Below are the code and all the weights of a small trained network. Each question names an input and a class and asks about switching units off, where a switched-off unit gives its printed mean instead of its output.

import numpy as np


def w(rows, s, z=0):
    codes = np.array(rows[::2]) - 128.0
    scale = np.full(codes.shape[1], s)
    scale[-1] = z or s
    return codes * scale


def f(y):
    return np.maximum(y, 0)


def log_softmax(a):
    a = a - a.max(-1, keepdims=True)
    return a - np.log(np.exp(a).sum(-1, keepdims=True))


def net(x, mask):
    res = np.array(x, float).reshape(1, 4) / 4 @ E
    y = f(res @ A[0][:, :-1].T + A[0][:, -1])
    res = res + np.where(mask, y, B[0][:, -1]) @ B[0][:, :-1]
    return log_softmax(res[-1] @ U[:, :-1].T + U[:, -1])


A, B = {}, {}
E = w([
[135,139,153,112,142,125,168],'x0',
[28,71,166,188,144,129,134],'x1',
[62,184,62,101,33,129,147],'x2',
[128,76,136,130,133,246,143],'x3',
],0.013)
A[0] = w([
[159,57,156,127,165,209,106,131],'n0',
[181,145,125,76,133,156,96,95],'n1',
[70,119,108,92,79,142,145,154],'n2',
[57,130,120,219,154,60,131,119],'n3',
[98,123,104,123,124,139,155,184],'n4',
[139,112,129,103,90,221,139,150],'n5',
[160,140,91,90,99,49,103,139],'n6',
[123,176,79,82,88,75,143,154],'n7',
[153,92,136,89,193,103,91,152],'n8',
[234,103,136,109,154,116,75,164],'n9',
[156,122,113,68,100,78,132,135],'n10',
[151,138,83,145,123,203,160,1],'n11',
[130,19,154,144,156,127,145,110],'n12',
[115,126,151,144,139,6,115,113],'n13',
[104,110,138,163,146,148,133,150],'n14',
],0.013,0.0072)
B[0] = w([
[52,57,47,59,126,65,161,246],'n0',
[148,160,202,177,99,184,113,197],'n1',
[254,175,141,218,167,166,99,216],'n2',
[194,164,189,179,143,167,54,226],'n3',
[167,147,144,152,132,75,109,184],'n4',
[130,174,230,207,154,212,119,232],'n5',
[76,102,81,78,110,48,115,236],'n6',
[142,58,88,94,131,71,152,252],'n7',
[183,143,207,217,103,142,67,210],'n8',
[132,211,201,205,159,170,93,253],'n9',
[103,87,42,116,87,90,98,202],'n10',
[224,231,124,148,176,72,72,169],'n11',
[63,77,80,117,107,105,189,219],'n12',
[168,209,194,198,176,218,160,238],'n13',
[32,116,111,72,95,138,67,185],'n14',
],0.0075,0.012)
U = w([
[211,170,165,181,130,166,90,246],'0',
[93,132,215,208,116,254,109,107],'1',
[32,42,61,36,104,83,132,106],'2',
],0.0073,0.0013)

Each question gives the input, the list of numbers given to net, and the class t.
The units are the neurons (one row each of A and B). Each row of codes is followed by its name. A weight is (code - 128) times the scale printed after its matrix; where a second scale follows, it is the last column's (A, B and U).
mask holds one flag per neuron, in row order. A switched-off neuron (its flag False) gives its mean, the last column of its row in B, instead of its output. The means were averaged over made-up inputs and are rounded, as every weight is.
A unit's drop is (log p(t) with every unit on - log p(t) with that unit switched off) / (log p(t) with every unit on - log p(t) with every unit switched off).
The circuit of an input: a set's keep is (log p(t) with only the set's units on - log p(t) with every unit switched off) / (log p(t) with every unit on - log p(t) with every unit switched off). Starting from the 12 units with the biggest drops (on a tie, the unit counted first), units are removed one at a time, each time the one whose removal leaves the highest keep (on an exact tie, the one counted first), for as long as the keep stays at least 0.8.
units of the circuit, in order: the units of the circuit, biggest drop first
most important unit: the unit with the biggest drop
k most important neurons: the k neurons with the biggest drops, biggest first
drop when u is switched off: that unit's drop, to one decimal
input [-4,-3,7,6], class 0: most important unit	n11
input [-6,6,8,0], class 0: units of the circuit, in order	(n2, n4)
input [3,6,3,-1], class 0: units of the circuit, in order	(n5, n2)
input [-1,-8,-1,5], class 1: 2 most important neurons	(n5, n1)
input [-1,-7,-1,3], class 1: units of the circuit, in order	(n1, n2)
input [8,3,-5,-7], class 1: units of the circuit, in order	(n13, n2)
input [-7,7,-1,5], class 2: units of the circuit, in order	(n0, n12)
input [6,0,5,-8], class 2: 2 most important neurons	(n6, n7)
input [6,-2,8,6], class 0: 2 most important neurons	(n11, n2)
input [4,6,-1,5], class 2: drop when n0 is switched off	0.2
input [-4,0,1,0], class 2: drop when n5 is switched off	0.4
input [1,-6,4,0], class 2: drop when n8 is switched off	0.1
input [-4,1,-4,1], class 2: drop when n2 is switched off	0.2
input [-7,3,-4,4], class 2: units of the circuit, in order	(n0)
